Below are the code and all the weights of a small trained network. Each question names an input and a target symbol and asks about switching units off, where a switched-off unit gives its printed mean instead of its output.

import numpy as np


def w(rows, s, z=0):
    codes = np.array(rows[::2]) - 128.0
    scale = np.full(codes.shape[1], s)
    scale[-1] = z or s
    return codes * scale


def f(y):
    return np.maximum(y, 0)


def softmax(a):
    e = np.exp(a - a.max(-1, keepdims=True))
    return e / e.sum(-1, keepdims=True)


def log_softmax(a):
    a = a - a.max(-1, keepdims=True)
    return a - np.log(np.exp(a).sum(-1, keepdims=True))


def net(x, mask):
    ids = ['αβγζητφψ'.index(c) for c in x.split()]
    T = len(ids)
    res = E[ids] + P[:T]
    r = res
    for j in range(2):
        rows = slice(2 * j, 2 * j + 2)
        q, k, v = (r @ M[0][rows].T for M in (Q, K, V))
        z = softmax(np.where(np.tri(T) > 0, q @ k.T / 2**0.5, -1e9)) @ v
        o = O[0][rows]
        res = res + np.where(mask[j], z, o[:, -1]) @ o[:, :-1]
    y = f(res @ A[0][:, :-1].T + A[0][:, -1])
    res = res + np.where(mask[2:26], y, B[0][:, -1]) @ B[0][:, :-1]
    return log_softmax(res[-1] @ U[:, :-1].T + U[:, -1])


Q, K, V, O, A, B = {}, {}, {}, {}, {}, {}
E = w([
[113,164,183],'α',
[33,133,136],'β',
[218,205,82],'γ',
[97,5,27],'ζ',
[196,94,161],'η',
[117,239,116],'τ',
[159,71,110],'φ',
[123,170,30],'ψ',
],0.016)
P = w([
[252,68,134],'0',
[109,149,169],'1',
[105,130,76],'2',
[165,111,114],'3',
[105,149,168],'4',
[101,127,77],'5',
[149,120,108],'6',
[103,149,167],'7',
[101,126,79],'8',
[138,123,103],'9',
[102,149,169],'10',
[98,125,77],'11',
],0.018)
Q[0] = w([
[197,143,140],'H0',
[202,76,127],'H0',
[183,188,171],'H1',
[155,1,32],'H1',
],0.0086)
K[0] = w([
[79,207,144],'H0',
[2,181,110],'H0',
[51,128,129],'H1',
[254,46,126],'H1',
],0.0094)
V[0] = w([
[118,255,133],'H0',
[131,197,180],'H0',
[96,25,58],'H1',
[33,178,112],'H1',
],0.0043)
O[0] = w([
[253,122,155,4],'H0',
[205,56,147,44],'H0',
[225,54,125,151],'H1',
[79,195,42,2],'H1',
],0.0055,0.0022)
A[0] = w([
[139,73,146,61],'N0',
[84,174,195,50],'N1',
[120,139,83,179],'N2',
[115,182,196,75],'N3',
[140,202,213,144],'N4',
[109,76,90,128],'N5',
[105,136,253,185],'N6',
[169,184,177,144],'N7',
[195,138,140,89],'N8',
[188,71,118,149],'N9',
[115,75,138,95],'N10',
[103,138,241,83],'N11',
[131,141,225,46],'N12',
[80,110,130,116],'N13',
[156,106,78,98],'N14',
[104,57,194,125],'N15',
[78,73,170,2],'N16',
[191,100,72,58],'N17',
[81,139,87,165],'N18',
[130,135,221,60],'N19',
[182,202,123,168],'N20',
[180,114,77,56],'N21',
[86,146,101,167],'N22',
[154,204,47,119],'N23',
],0.014,0.0096)
B[0] = w([
[120,139,193,156],'N0',
[86,181,252,171],'N1',
[139,93,146,232],'N2',
[114,143,160,165],'N3',
[224,178,123,203],'N4',
[136,158,130,199],'N5',
[19,23,55,220],'N6',
[192,83,152,189],'N7',
[139,129,169,176],'N8',
[110,163,84,248],'N9',
[117,87,174,161],'N10',
[126,219,48,164],'N11',
[160,124,60,142],'N12',
[156,133,137,180],'N13',
[105,174,166,181],'N14',
[111,87,189,189],'N15',
[164,115,232,134],'N16',
[87,193,140,194],'N17',
[164,143,135,254],'N18',
[180,135,81,144],'N19',
[121,84,74,230],'N20',
[115,186,129,172],'N21',
[167,137,117,243],'N22',
[91,95,179,240],'N23',
],0.012,0.0077)
U = w([
[203,125,116,122],'α',
[96,213,11,198],'β',
[169,199,98,125],'γ',
[114,80,216,192],'ζ',
[40,61,104,188],'η',
[14,157,161,40],'τ',
[138,200,218,7],'φ',
[126,101,14,161],'ψ',
],0.012,0.0021)

Each question gives the input, a string of symbols that net reads in full, and the target symbol t.
The units are the heads (2 rows each of Q, K, V and O) and the neurons (one row each of A and B). Each row of codes is followed by its name. A weight is (code - 128) times the scale printed after its matrix; where a second scale follows, it is the last column's (O, A, B and U).
mask holds one flag per unit, heads first, then neurons. A switched-off unit (its flag False) gives its mean, the last column of its rows in O or B, instead of its output. The means were averaged over made-up inputs and are rounded, as every weight is.
A unit's drop is (log p(t) with every unit on - log p(t) with that unit switched off) / (log p(t) with every unit on - log p(t) with every unit switched off).
The circuit of an input: a set's keep is (log p(t) with only the set's units on - log p(t) with every unit switched off) / (log p(t) with every unit on - log p(t) with every unit switched off). Starting from the 12 units with the biggest drops (on a tie, the unit counted first), units are removed one at a time, each time the one whose removal leaves the highest keep (on an exact tie, the one counted first), for as long as the keep stays at least 0.8.
circuit, biggest first: the units of the circuit, biggest drop first
most important unit: the unit with the biggest drop
top k neurons: the k neurons with the biggest drops, biggest first
which heads matter: for each layer, one digit per head in row order, 1 if its drop is at least 0.15 and else 0, layers parted by /
drop when u is switched off: that unit's drop, to one decimal
input β γ ψ ψ η η, target β: circuit, biggest first -> N23, N7, N15
input ζ β φ ψ γ η, target φ: circuit, biggest first -> N6, N20
input β β φ β β γ ζ φ β, target β: circuit, biggest first -> N23
input η ζ ψ β, target η: circuit, biggest first -> N6, H1, N4
input ζ γ φ φ τ ζ α ψ τ, target φ: circuit, biggest first -> N6, N23
input τ β β α ζ, target ζ: circuit, biggest first -> N6, N15, N10
input γ τ γ β, target η: circuit, biggest first -> N6, H1, N4, N1
input γ β ζ α φ β η η η, target η: top 2 neurons -> N4, N18
input η γ β, target ζ: circuit, biggest first -> H1, N9, N11
input β β β β β φ, target β: which heads matter -> 00
input ζ β φ η ζ β φ α γ η ζ β, target φ: which heads matter -> 10
input ζ β α τ α τ, target φ: which heads matter -> 10
input φ α β η τ φ, target τ: which heads matter -> 01
input ζ ζ φ τ τ ψ η η β, target φ: most important unit -> H0
input β ζ α ζ γ α α ψ ψ ζ τ ζ, target β: top 2 neurons -> N23, N5
input η τ η η α ζ, target ζ: which heads matter -> 01
input φ α β η ψ φ η ψ φ γ α, target β: which heads matter -> 00
input ζ α α, target φ: top 3 neurons -> N1, N18, N22
input ζ ψ η φ, target φ: which heads matter -> 01
input ζ η ζ η α η, target φ: circuit, biggest first -> N6
input ζ τ ψ ψ β φ, target φ: top 2 neurons -> N6, N20
input β φ η γ β β φ η β β α φ, target β: drop when N7 is switched off -> 0.3
input β η ζ, target β: drop when N5 is switched off -> 0.3
input ψ γ β ζ, target τ: drop when H1 is switched off -> 0.2
input γ φ η, target η: drop when H1 is switched off -> 1.3
